Below is a small trained network, with its code and all its weights. Each question gives an input and a class and asks what happens when units are switched off, that is, made to give their printed mean instead of their output.

import numpy as np


def w(rows, s, z=0):
    codes = np.array(rows[::2]) - 128.0
    scale = np.full(codes.shape[1], s)
    scale[-1] = z or s
    return codes * scale


def norm(h):
    return h / np.sqrt((h * h).mean(-1, keepdims=True) + 1e-5)


def f(y):
    return np.maximum(y, 0)


def log_softmax(a):
    a = a - a.max(-1, keepdims=True)
    return a - np.log(np.exp(a).sum(-1, keepdims=True))


def net(x, mask):
    res = np.array(x, float).reshape(1, 4) / 4 @ E
    u = 0
    for l in range(3):
        y = f(norm(res) @ A[l][:, :-1].T + A[l][:, -1])
        res = res + np.where(mask[u : u + 3], y, B[l][:, -1]) @ B[l][:, :-1]
        u += 3
    return log_softmax(norm(res)[-1] @ U[:, :-1].T + U[:, -1])


A, B = {}, {}
E = w([
[195,57,97,107,84,215,76,133,168,164],'x0',
[103,96,98,36,156,121,105,115,125,118],'x1',
[108,144,152,51,99,45,159,39,125,5],'x2',
[178,154,97,123,122,135,172,186,238,174],'x3',
],0.011)
A[0] = w([
[71,186,203,166,166,80,174,150,112,89,95],'0.n0',
[169,119,132,201,167,1,182,96,111,118,67],'0.n1',
[78,161,181,158,175,131,194,104,123,115,3],'0.n2',
],0.0078,0.0016)
B[0] = w([
[132,253,152,153,144,97,47,171,76,100,254],'0.n0',
[63,129,117,160,129,133,129,152,134,124,218],'0.n1',
[39,201,93,118,151,122,127,191,100,106,198],'0.n2',
],0.012,0.0062)
A[1] = w([
[117,130,175,169,117,36,159,199,94,98,63],'1.n0',
[136,73,135,160,254,161,161,171,155,80,5],'1.n1',
[147,75,203,58,200,110,233,119,43,105,43],'1.n2',
],0.0063,0.0026)
B[1] = w([
[192,160,117,79,250,48,114,255,102,73,252],'1.n0',
[136,84,113,202,135,228,181,122,98,203,140],'1.n1',
[76,120,192,50,87,202,93,163,171,93,154],'1.n2',
],0.0069,0.0038)
A[2] = w([
[147,137,93,180,74,103,172,182,254,15,164],'2.n0',
[154,157,195,108,105,104,163,119,139,128,3],'2.n1',
[58,176,114,192,49,57,130,124,147,124,112],'2.n2',
],0.008,0.0028)
B[2] = w([
[162,101,158,117,124,130,253,130,114,182,253],'2.n0',
[149,199,143,151,131,143,146,103,156,244,138],'2.n1',
[128,115,93,112,181,44,166,151,126,188,241],'2.n2',
],0.012,0.0048)
U = w([
[106,204,131,183,201,24,125,177,74,55,251],'0',
[195,14,54,230,96,178,24,204,177,172,252],'1',
[150,106,122,76,102,115,137,2,125,19,158],'2',
[237,78,163,159,95,70,219,133,231,158,19],'3',
],0.0062,0.00043)

Each question gives the input, the list of numbers given to net, and the class t.
The units are the neurons (one row each of A and B). Each row of codes is followed by its name. A weight is (code - 128) times the scale printed after its matrix; where a second scale follows, it is the last column's (A, B and U).
mask holds one flag per neuron, layer by layer. A switched-off neuron (its flag False) gives its mean, the last column of its row in B, instead of its output. The means were averaged over made-up inputs and are rounded, as every weight is.
A unit's drop is (log p(t) with every unit on - log p(t) with that unit switched off) / (log p(t) with every unit on - log p(t) with every unit switched off).
The circuit of an input: a set's keep is (log p(t) with only the set's units on - log p(t) with every unit switched off) / (log p(t) with every unit on - log p(t) with every unit switched off). Starting from all 9 units, units are removed one at a time, each time the one whose removal leaves the highest keep (on an exact tie, the one counted first), for as long as the keep stays at least 0.8.
units of the circuit, in order: the units of the circuit, biggest drop first
k most important neurons: the k neurons with the biggest drops, biggest first
k most important neurons of layer l: the k neurons of layer l with the biggest drops, biggest first
drop of u: that unit's drop, to one decimal
input [5,-2,6,1], class 3: units of the circuit, in order	[2.n0]
input [0,5,4,-3], class 2: units of the circuit, in order	[0.n0 0.n2 1.n0]
input [3,1,-2,-8], class 1: units of the circuit, in order	[0.n0 0.n2]
input [-1,7,1,3], class 2: 2 most important neurons	[0.n0 2.n2]
input [-3,1,-6,1], class 1: 2 most important neurons of layer 2	[2.n0 2.n2]
input [4,-3,1,-1], class 1: 2 most important neurons	[1.n0 2.n2]
input [-1,7,2,-5], class 2: 2 most important neurons of layer 1	[1.n0 1.n2]
input [1,2,2,-8], class 2: 2 most important neurons of layer 1	[1.n0 1.n2]
input [6,-7,2,-2], class 3: 2 most important neurons	[0.n0 2.n0]
input [1,-6,-1,0], class 3: 2 most important neurons of layer 0	[0.n0 0.n2]
input [-3,3,-8,-2], class 1: 2 most important neurons of layer 0	[0.n0 0.n2]
input [-3,0,-4,6], class 3: drop of 1.n1	-0.1
